Each row of numbers belongs to one of the things below and depends on some of the facts about them. Some rows are named. Which thing is each other row?

Some things and their rows:
plasok: [-13  -7  10 -10  -7  -3  12 -30   2  41   6   6  14 -36  15  23 -15  29
  -3   9  -8 -24 -19  25 -15   9  -5  15   6 -24  33  -6  51  41  -2 -27
   6  18]
stiplan: [  8  -5   6  -8 -28  14  16 -37  16  26   2  14   8 -36  20  38  -4  43
  -6  18  -9 -29 -15  21  13  -6  -5  22 -10 -34   4 -19  39  42 -15  -3
  12  25]
vidu: [  2   2  13 -19 -22  -2  22 -37   7  23  12   8  15 -45  32  18  -5  29
   1  -4 -17 -15 -17  14  -8 -11  -9   6  11 -17  28   6  48  44   9 -28
   4  30]
klakomek: [ 17  -7  -5  -2 -22  -1  19 -18 -11  38  18  17  15 -44  -1  23 -11  26
   1  14 -41 -25 -13  20   1 -16   0   9  27 -54  12   3  12  21  -3 -18
 -20  28]
fogi: [ 40  -7 -15  -5 -43   6  16 -10   8  28  15  12  10 -41 -29  11   7  18
  -4   3   4 -28  -5  26  11 -16 -23  13  -2 -25   9  21   9  33  31 -35
 -36  13]
diplosa: [-21  -9   7 -11  -6  -7  14 -37  -3  35   3   3  26 -32   3  24 -23  22
  -5  10  -2 -32 -11  31 -14  14  -7   5   7 -30  43  -6  58  39  -3 -27
  13  11]
kotoplen: [  1  -5  10 -21 -14  -4   9 -24  16  38   7   3   4 -43  15  44 -13  43
  -5  18  -5 -27 -11  28  -1   8  -8  18 -13 -33  22 -11  50  42  -3 -15
  14  26]
dubegun: [  4   4  16 -16 -25  -4  21 -47   1   9  10  18  21 -51  39  14  -5  35
   0 -18 -24 -21  -4   9   4 -18  -1  -3  25 -15  29   1  49  37  12 -22
  11  46]
flidople: [ 21 -12 -21 -13 -42  10   4 -44  10  16  -7  21  25 -35  -4  10  -1  24
  -9 -13  33 -35  -4  31  16 -11 -14  -7   0 -14  30   1  44  29  23 -32
  -2   2]
zugom: [ 23   1  -4 -16  -8 -26  12  -3   4  32  14  -8  -5 -52 -16  42 -13  19
  -6  19 -15 -29   5  31  -2   4  -8  14  -2 -50  16   5  19  24  13 -25
  -2  34]
stuplol: [ -6 -12 -11  -6 -38 -16 -15 -48   4  17 -14   9  14 -58  12  25 -29  12
  13  -9 -21 -18  -3  25   1   6   7  12  -6 -48  45  15  74  25  -4 -38
  14 -16]
pavik: [-10 -11   1  -9 -10   0  12 -37  -2  39   6  16  23 -36  19  26 -17  29
  -1  11 -11 -26 -21  25 -13   1  -2   6  18 -35  34 -10  51  31  -6 -25
   5  19]
trustevom: [ 13 -17  -7  -8 -27  15  12 -32   5  26  14  26  30 -45  13  24  16  39
  -7  13   7 -34 -12  14   4  -1  -3  -1   8 -18  17   3  35  41   4  -2
  -6   1]
gofli: [ 30 -13 -17 -15 -45  21  13 -28  23  31   8  21  18 -38   3  13  13  38
  -5   3  25 -22 -20  24   8 -17 -23   5  -7  -7  21  12  31  39  32 -31
 -21   0]
piflir: [ 22 -19 -33  -9 -40  15  -7 -58   1  28 -11  41  40 -32  17   8 -18  34
   2 -16   1 -37  -1  31  24 -27   6 -22  27 -47  38  -9  42   4   7 -22
  -1   3]
treklim: [ 27 -15 -22 -12 -46  17   5 -35  15  23   0  26  26 -38  -1   9   7  29
  -5  -9  32 -29  -7  24  14 -11 -14  -6  -4 -12  29  12  39  33  26 -30
 -12  -8]
drimi: [ 36 -10 -25   0 -44   0   0 -28  -2  16   4  19  23 -33 -38   6  -7  10
 -10 -17   9 -41   9  29  24  -7 -12   1   3 -32  15  16  14  20  26 -35
 -26  11]
gesan: [  4 -14 -14  -9 -28   7   0 -61 -11  24  -4  38  42 -37  24  17 -17  37
   1 -17 -18 -40   6  25  17 -17  14 -22  35 -47  36 -17  49  12 -11 -10
   9  22]
goni: [  8  -4 -19 -18 -15 -21  13 -38  12  13  -4   7  11 -45  20  37 -14  13
 -11  12  17 -32   5  30  -5   0  -2  -7  13 -37  45 -18  38  13  20 -26
  24  17]

Some facts about the things:
purimur dramedo:b mufles:dubegun
toflun dramedo:b mufles:gazul
liba dramedo:a mufles:zeklal plasok klisko skibas skorek
flostor dramedo:a mufles:lutum
klile dramedo:a mufles:trubrufus stuplol
stidre dramedo:a mufles:mepin
magik dramedo:a
stidun dramedo:a mufles:bridis
notro dramedo:b
stune dramedo:a
rubas dramedo:b mufles:gesan skorek
kluful dramedo:b mufles:zipi trubrufus toflun
dripanur dramedo:a mufles:diplosa
kotoplen dramedo:a mufles:skodan stufa toflun
klastel dramedo:a mufles:flagor
pizel dramedo:a mufles:bretrum
vesu dramedo:a mufles:drepir
brugro dramedo:a mufles:buklan simo
stiplan dramedo:a mufles:stune
flagor dramedo:b mufles:toflun
diplosa dramedo:a mufles:notro stidre
gazul dramedo:b
gifi dramedo:a
kegisten dramedo:a mufles:plotra
zipluba dramedo:b
zugom dramedo:b mufles:kluful
stostedan dramedo:a mufles:lutum plobis stidun
nopu dramedo:a mufles:zeklal
trustevom dramedo:a mufles:stostedan sizi
tribak dramedo:a mufles:skibas broper
lanul dramedo:a mufles:magik bifar memem
mepin dramedo:b
ponulis dramedo:a mufles:brugro
tupla dramedo:a mufles:goni vudren
klisko dramedo:a mufles:kotoplen stune
flidople dramedo:a
bridis dramedo:a
sobal dramedo:a mufles:fafli
dakletrem dramedo:b
kloskel dramedo:a mufles:geklanis
vegrotral dramedo:a mufles:simo
trubrufus dramedo:b mufles:diplosa
stuplol dramedo:a
breburel dramedo:b mufles:gifi notro
skibas dramedo:a
lutum dramedo:a mufles:pizel
pavik dramedo:a mufles:skorek
geklanis dramedo:a mufles:skibas trubrufus
gadalim dramedo:a mufles:piflir
petom dramedo:a mufles:baplumos
plobis dramedo:a
stufa dramedo:a mufles:trubrufus
dukim dramedo:a mufles:zeklal
brala dramedo:b mufles:datre
simo dramedo:b mufles:flakom bibras
kubam dramedo:b mufles:gofluk
brotir dramedo:b mufles:kloru kluful
zipi dramedo:a
skoval dramedo:a mufles:piflir
pliskipla dramedo:a mufles:gesan plotra
grofle dramedo:a mufles:rubas
drekan dramedo:a mufles:piflir stidun
treklim dramedo:a mufles:stidun
dubegun dramedo:a mufles:skibas
klakomek dramedo:b mufles:grofle
sizi dramedo:b mufles:distis drepir
vudren dramedo:b mufles:zipi klastel gifi
flakom dramedo:a mufles:dripanur
pofan dramedo:b mufles:lutum
plipor dramedo:a
skodan dramedo:a mufles:mepin trubrufus stidre
skorek dramedo:a mufles:stufa
gofli dramedo:a mufles:drimi stidun
bretrum dramedo:b
fogi dramedo:b mufles:kloru flidople
goni dramedo:a
fafli dramedo:a
gofluk dramedo:a mufles:skibas
stedra dramedo:b mufles:flagor
nemeke dramedo:b mufles:bitidan
baplumos dramedo:b
rizon dramedo:b mufles:ponulis treklim dukim
febrital dramedo:a mufles:gofluk
distis dramedo:a mufles:klisko gesan
kloru dramedo:a mufles:stidun
vidu dramedo:a mufles:kloskel
klugral dramedo:a mufles:gesan piflir
bibras dramedo:a
zeklal dramedo:b mufles:lutum dakletrem
bitidan dramedo:a
broper dramedo:b mufles:geklanis
bifar dramedo:a
plasok dramedo:a mufles:diplosa stufa
fubrum dramedo:b mufles:skibas gesan
bimastil dramedo:a mufles:gifi petom skorek
buklan dramedo:b mufles:stuplol
kofa dramedo:a mufles:trustevom rubas dukim
plotra dramedo:a mufles:pavik flakom
memem dramedo:a
piflir dramedo:a
dovum dramedo:b mufles:sizi
luflon dramedo:b mufles:memem
drepir dramedo:b mufles:flakom
drimi dramedo:b
gesan dramedo:a
stabok dramedo:b
gunil dramedo:a mufles:klile stabok
datre dramedo:a mufles:gofluk

Name these rows:
No name comes twice in this set of rows, the named rows included.
[-18 -16   6 -14 -10  -5  19 -32  -7  25  16   3  24 -34   5  21 -17  30
   1  14  -3 -32 -11  26 -22  14 -10   2   6 -28  45  -7  53  42  -5 -21
   8   8] | dripanur
[ 17 -12 -20  10 -25  -6  -2 -54  10 -13  -7  21  29 -58  25   9  12  -4
 -30   9  21 -32  -8   4  12  14  27  -1  24 -15   9   8  39  38   2 -14
   8  -7] | lutum
[  7 -10 -22  -2 -26  -7  30 -46   2  15   2   7   9 -26  29  22 -16   4
  -8  26  13 -27 -18  24 -18 -13  -7   8  27 -31  43 -18  30  16  19 -41
   8  11] | petom
[ 26   1 -12 -14  -5 -30  21  -3   0  31  17  -7  -7 -53  -5  47 -15  14
  -9  24  -8 -26  10  30 -10   0  -9  12  12 -54  26   1   8  15  24 -29
  -2  35] | vudren
[ 29 -15 -18  -2 -33  16   7 -32  19  19   6  23  22 -52  13  11  21  20
 -18  13  27 -24 -18   9   5  -2   0   1   5  -4   9  14  35  42  22 -19
 -17  -5] | stostedan
[  4  -7 -13   3 -36 -21  -4 -31  -4  18  -5   1   9 -55 -15  19 -31  -5
   4  -7 -40 -21  -2  26   2   4   3  23   4 -58  23  21  39  22  -6 -41
  -6   4] | stabok
[-10  -4  -4 -38 -21  -1  32   2  20  -7  -3  29   1 -35  44   2   7   4
  -2  16  -7 -15 -22  39 -14 -26 -39  14 -15 -13 -14 -14  26   7   6 -15
  -2 -11] | lanul
[-14 -15   2 -14 -12   2  23 -33 -10  26  16  15  28 -34  14  24 -13  33
   5  16  -8 -33 -11  21 -18   1  -8  -1  14 -36  41 -11  44  35  -5 -11
   9   2] | plotra
[ -6  -5   0 -10 -28  -9   1 -34  12  35   2  -1   7 -51  17  32 -23  21
  10   9 -23  -8 -21  21 -18   6  -3  21  -8 -38  38  14  67  36  -4 -35
   4  -8] | klile
[ -5 -12  -3  -7 -18 -14  23 -21 -31   9  25   3  32 -36 -31  22 -13  20
   5   9 -26 -44  10  19 -12  13  -7   5  11 -52  33   5  23  37  -3 -10
  -4   6] | drepir
[  8   0  21 -10 -11   7  24 -25  11  35  21  11  11 -55  41  31   8  41
  -6  17 -20 -12 -28   8 -10  -5  -3  18  12 -14  10   4  41  54   3 -12
  -4  35] | liba
[ 33 -16 -22 -15 -43  26  13 -28  20  43   6  32  19 -39  13  17  10  45
   2   7   7 -19 -22  22   8 -31 -18  -6   6 -19  25   5  30  25  25 -23
 -24   2] | drekan

Now the same things, written a new way:
Known rows:
bibras: [-10 -25 -28  34   5 -17  13   5 -15 -47   7 -14  -4  23  33  -8  -3  11
  11  -1  12 -14 -22  -7  -8  -6 -25  -4  46 -10  18 -21 -21 -30  20   7
 -31  22   3 -23 -12 -40  17 -27   9   1   8]
vegrotral: [ -9 -25 -27  28   5  -9  13  -5  -9 -51  16 -15  -7  26  26  -5   6   4
  13   0  21 -16 -27 -11 -19  -7 -13  -4  38 -14  23 -14 -20 -38  17   0
 -28  15   6 -11  -8 -43  14 -28  13  -4   0]
toflun: [-15 -35 -33  25  13 -17  20  -7 -35  61  20 -24  -4  22  47   3 -12   1
 -20  13  27  -9 -14  14 -13 -17  -4   9  59  -6  25   5   4 -37   2   8
 -12  26  27 -45  14  24  32   8  11  -9  12]
grofle: [  0 -23 -27  36   3 -24   8   0  10 -23  19 -21  -3  30  12  -2 -18  21
 -11  -1  17 -17 -27 -10  -8  -3  -8  -8  38  -4  24 -13 -22 -26   7  13
 -18  26  23 -18   7 -19  14 -13  18  19   0]
zugom: [-11 -35 -29  19  15 -11  23 -19 -43  65  26 -21  -7  28  37   9  -1 -13
  -6  13  32 -10 -22   9 -28 -21  -2   3  56  -9  29   9   3 -36  -2  -5
  -7  23  31 -31  19  15  28  15  11 -16   6]
flidople: [ 14 -26 -23  34  17 -13   0  -6 -15  -8  16  -8   2  17  31  24 -20  23
 -19   9 -24 -15 -30 -17  -6  -4 -28 -12  57 -15  22  -8 -25 -40  17 -32
 -15  31   1   4  10 -24  12  -1   5  18  12]
plipor: [ -4 -20 -26  27   8 -10   8  -6   3 -29  17 -11  -6  20  26  15 -11  17
 -10   4   0 -16 -26 -11   8  -9  -5  -8  44  -3  15  -4 -21 -34  11 -27
 -17  26  -1  -2   3 -27  16 -11  14   5   0]
gofluk: [  3 -19 -19  35  -5 -29   4 -19  30  -8  15 -14  -4  26  32  -6 -18   9
  12   9  16 -12 -28  -4  21 -18 -11 -18  51  -4   5  -7 -21 -40   3 -18
 -15  19  11 -34   0 -17  14 -28   8  17   6]
brotir: [  4 -35 -25  18  22  -6  22 -18 -54  53  27 -22  -7  30  37  18  -3 -19
 -16  10  20 -10 -27  -4 -42 -18  -7  -1  61 -15  32  11  -4 -45   5  -8
  -1  23  29 -21  24  15  23  18  10  -8   8]
vesu: [ -5 -23 -28  27   8 -10  10  -6 -12 -63  19 -12  -3  25  27 -13  -2   4
  13  -1  20 -15 -28  -9 -15  -6 -16  -3  37 -13  25 -13 -16 -41  10  -9
 -29  24  10 -15  -3 -46  13 -27  16   6   5]
stufa: [-10 -23 -29  36   1 -25   5 -13 -20  -1  11  -8   2  20  27  -7 -20  16
   8   6  12 -15 -25   0  -6 -17 -17  -9  31  -2  14 -15 -16 -31   4  -7
 -18  25  22 -30  -6 -30  18  14  14  11   8]
stabok: [-13 -34 -26  23   5 -19  31   4 -61  67   5 -25 -13  30  38  -5  -6 -19
  -5   1  34 -10 -11  -4 -18 -22   3  -5  57   3  27   6  -7 -20  17  32
  -7  16  28 -39   2   9  30  18  18 -12   7]
lutum: [ -6 -24 -12  34  19 -18  16   9  -9 -69  15  -7  -1  13  36   2 -23  10
 -29  11  -5 -19 -24 -18   7  -5  -3 -20  54   5  16 -22 -29 -50   0 -24
  25  22  18   2  15 -22  19 -12   3  25   5]
flagor: [-18 -35 -33  24  15 -14  21 -12 -33  57  20 -24  -4  24  45  11  -7   1
 -24  13  29 -10 -15  16 -18 -17  -4   9  60  -7  23   5   3 -36   1   5
 -13  26  26 -39  18  30  32  -1   9 -13   9]
buklan: [-16 -36 -24  21   5 -15  32   6 -60  59   7 -27 -17  34  35  -4   4 -24
  -1   0  39 -11 -15  -6 -29 -20  -4  -1  54  -2  27   7  -6 -25  19  42
  -8  12  28 -35   3   2  28   0  17 -19   3]
drimi: [ 13 -36 -20  19  26 -13  31  11 -61  31  14 -24  -9  30  45  18 -16 -13
 -25   9   3  -9 -23 -15 -20  -9 -12 -10  77 -10  35   5 -11 -35  16   7
   2  31  16 -18  19  17  23   7  12   7  22]
stuplol: [-11 -26 -28  40  -3 -25   5   0 -15  23   4 -13  -4  19  25  -7 -10  20
  -1  -1   7 -18 -20 -12  -9 -12 -18  -9  37  -3  12 -12 -25 -22  22  14
 -22  15  14 -21  -6 -32  20   4   9  -3   2]
mepin: [-13 -31 -29  22  12 -17  32   0 -84  44   6 -15  -6  27  54 -13 -21 -23
  10   6  30  -7 -13   8 -13 -25  -9  -5  50   4  29   3   3 -26   8  15
  -7  27  30 -49  -2   5  27  27  22  -1  22]
gofli: [ 18 -26 -16  29  16  -9   0 -14 -10 -19  26 -10  -2  21  20  30 -12  11
 -20   2 -18 -17 -38 -29 -23  -2 -22 -12  52 -19  26   0 -27 -46  12 -39
  -6  27   2  15  15 -33   9  -1   7  13   4]

Name these rows:
No name comes twice in this set of rows, the named rows included.
[-11 -28 -34  43   9 -24   1 -19   4   4  17  -9   4  16  29  21 -13  39
 -11  14  -4 -14 -26   6  -6 -11 -20  -2  42 -11  10 -19 -20 -36   6 -27
 -26  30  11 -20   5 -12  21   9   4   5   4] | zipi
[ 14 -24 -24  29   4 -17  -2  -4  10 -10  25 -27  -3  34   9   2 -12  16
 -14  -3  10 -18 -32 -26 -16  -2 -11  -7  43 -13  30  -1 -20 -33   7   0
 -22  29  13  -4  12 -26   9 -18  17  18  -1] | klugral
[  4 -25 -18  30  13 -15   6   1  -9 -55  23 -15   0  23  28  -9 -14   7
 -14   2   6 -18 -29 -18 -12   0 -20 -10  46  -9  27 -13 -22 -46   4 -11
  -2  24  16  -1  11 -32  14 -23  10  19   4] | trustevom
[ -8 -24 -31  41   4 -28  10  -4  -5 -10  10 -15   1  25  22  -5 -20  25
   2   3  17 -15 -25  -3  -6  -7 -13 -10  38  -2  15 -20 -21 -28   2   5
 -19  27  25 -31  -1 -21  19   9  15  18   8] | skorek
[-14 -36 -34  25  19 -12  30 -16 -33  47  27 -23 -10  31  30  31   3  -8
  -7  15  36  -8 -23  13 -32 -19   4   5  57 -10  24   1  -3 -34  -4  -3
 -10  25  30 -27  20  27  29   9  15 -17   3] | vudren
[ -6 -23 -12  30  13 -13  11  -6  -2 -60  25 -11  -4  19  24   3 -14   2
 -20   8   5 -21 -28 -20  -5  -8   4 -16  45   4  16 -13 -27 -50  -6 -30
  24  16  24   4  20 -25  17 -17   7  14  -6] | nopu
[-15 -32 -35  25  17 -17  40   2 -76  32   5 -18  -7  32  45   0 -13 -14
  11   9  29  -6 -17  13 -21 -21  -4  -5  56   0  27  -7  -3 -23   5  18
 -10  30  33 -45  -1  12  29  29  21  -1  18] | notro
[-13 -33 -34  19  18  -8  39 -13 -56  29  22 -20 -13  35  28  19   2 -26
  10  10  40  -8 -26   7 -37 -24  11  -3  50  -8  27   1  -2 -35  -5   3
  -2  25  33 -25  12   9  26  17  25 -15   3] | breburel
[ 21 -25 -18  29  14 -12  -3  -9  -1  -7  25 -19  -2  27  15  20 -11  16
 -23   0  -8 -18 -37 -32 -20  -1 -19 -12  50 -18  30   1 -26 -39  14 -22
  -8  31   6  11  18 -28   8  -5  12  14   1] | drekan
[  2 -25 -17  29   9 -14   6  -7   2 -50  28 -18  -4  28  13  -4  -8   3
 -16   1  14 -20 -31 -21 -18   0  -4 -12  39  -7  26  -9 -23 -46  -3  -6
   5  18  26   2  20 -32  13 -25  14  17  -5] | kofa
[-15 -32 -34  27  18 -17  49   8 -42  28   9 -29 -15  37  29  30  -6  -7
  -8   9  33  -6 -22   5 -15 -14  11  -5  64  -2  23  -6 -13 -19   5  26
  -7  29  28 -32  10  30  28  17  25  -2   7] | baplumos
[-18 -35 -32  18  14  -8  19 -18 -29  54  28 -25  -9  26  38  12  -1  -9
 -20  12  30 -11 -18  11 -22 -17   6  10  55  -7  28  11   4 -42  -3  -2
 -11  23  25 -26  22  24  30  -1  12 -17   2] | stedra
[ -3 -33 -25  25  12 -21  33  10 -40  31  15 -37 -12  43  27  -9 -14 -16
  -8   4  43 -10 -19  -3 -23 -11   1  -4  59  -2  35   2  -4 -27   4  49
  -2  27  41 -42  15  23  24  -9  24   6  11] | rubas
[ -4 -27 -21  34   4 -17   7   2  -9 -19  13 -16  -6  24  23  -1  -1   8
  -3  -2   9 -19 -25 -19 -19  -5 -16  -8  45 -12  20 -14 -25 -33  22   5
 -18  12  11  -6   0 -39  16 -15   9  -5   0] | ponulis
[ 16 -23 -26  39  11 -25   2  12   3  -2   9 -24   1  26  22   8 -27  35
 -27  -2 -11 -15 -25 -23   3   0 -28 -11  58 -10  26 -12 -27 -21  22  17
 -26  35   6 -12   4 -15  13  -7  15  28  14] | piflir

